Below is a small trained network, with its code and all its weights. Each question gives an input and a class and asks what happens when units are switched off, that is, made to give their printed mean instead of their output.

import numpy as np


def w(rows, s, z=0):
    codes = np.array(rows[::2]) - 128.0
    scale = np.full(codes.shape[1], s)
    scale[-1] = z or s
    return codes * scale


def f(y):
    return np.maximum(y, 0)


def log_softmax(a):
    a = a - a.max(-1, keepdims=True)
    return a - np.log(np.exp(a).sum(-1, keepdims=True))


def net(x, mask):
    res = np.array(x, float).reshape(1, 6) / 4 @ E
    y = f(res @ A[0][:, :-1].T + A[0][:, -1])
    res = res + np.where(mask, y, B[0][:, -1]) @ B[0][:, :-1]
    return log_softmax(res[-1] @ U[:, :-1].T + U[:, -1])


A, B = {}, {}
E = w([
[121,208,121,163,104,36],'x0',
[108,53,49,73,166,150],'x1',
[114,89,135,73,80,77],'x2',
[232,50,145,135,21,105],'x3',
[140,71,189,114,245,86],'x4',
[92,111,84,155,106,191],'x5',
],0.011)
A[0] = w([
[94,170,95,159,114,183,236],'n0',
[119,48,79,2,152,194,224],'n1',
[146,177,201,116,175,112,145],'n2',
[118,193,126,152,60,66,234],'n3',
[120,188,80,130,105,193,120],'n4',
[78,120,196,179,165,67,251],'n5',
],0.012,0.0032)
B[0] = w([
[102,151,58,195,108,199,196],'n0',
[111,5,138,128,147,117,250],'n1',
[123,181,190,75,187,162,195],'n2',
[113,184,144,50,44,104,236],'n3',
[103,142,133,142,78,178,187],'n4',
[138,156,124,101,191,97,212],'n5',
],0.014,0.015)
U = w([
[67,168,51,173,147,101,47],'0',
[114,39,122,102,148,93,209],'1',
[115,178,158,71,214,127,156],'2',
[34,180,106,96,76,146,77],'3',
[248,143,164,97,56,31,252],'4',
[107,117,124,210,134,203,31],'5',
],0.013,0.0031)

Each question gives the input, the list of numbers given to net, and the class t.
The units are the neurons (one row each of A and B). Each row of codes is followed by its name. A weight is (code - 128) times the scale printed after its matrix; where a second scale follows, it is the last column's (A, B and U).
mask holds one flag per neuron, in row order. A switched-off neuron (its flag False) gives its mean, the last column of its row in B, instead of its output. The means were averaged over made-up inputs and are rounded, as every weight is.
A unit's drop is (log p(t) with every unit on - log p(t) with that unit switched off) / (log p(t) with every unit on - log p(t) with every unit switched off).
The circuit of an input: a set's keep is (log p(t) with only the set's units on - log p(t) with every unit switched off) / (log p(t) with every unit on - log p(t) with every unit switched off). Starting from all 6 units, units are removed one at a time, each time the one whose removal leaves the highest keep (on an exact tie, the one counted first), for as long as the keep stays at least 0.8.
circuit, biggest first: the units of the circuit, biggest drop first
k most important neurons: the k neurons with the biggest drops, biggest first
drop of u: that unit's drop, to one decimal
input [-3,7,0,-6,8,-8], class 1: 2 most important neurons : (n1, n3)
input [3,0,5,2,3,-8], class 2: 2 most important neurons : (n2, n5)
input [5,-7,6,-1,-3,-1], class 4: circuit, biggest first : (n0)
input [7,8,3,-8,0,2], class 0: circuit, biggest first : (n3, n2)
input [4,-2,-7,6,5,1], class 2: circuit, biggest first : (n2, n5)
input [2,0,4,6,8,-5], class 2: 3 most important neurons : (n2, n3, n5)
input [-3,-4,-6,7,-5,0], class 3: circuit, biggest first : (n1, n4)
input [-2,8,1,-6,-8,-2], class 5: circuit, biggest first : (n0, n3)
input [5,8,-6,-7,5,7], class 5: circuit, biggest first : (n3, n0)
input [-6,-5,-4,-6,-2,1], class 5: 2 most important neurons : (n3, n0)
input [-2,7,6,2,-7,0], class 1: drop of n1 : 0.1
input [5,5,-6,3,0,-5], class 4: drop of n0 : 0.4
input [-7,4,-8,1,6,-6], class 1: drop of n1 : 1.3
input [-5,-3,8,-5,1,3], class 1: drop of n3 : 0.0
input [4,8,-8,-2,8,4], class 1: circuit, biggest first : (n1)
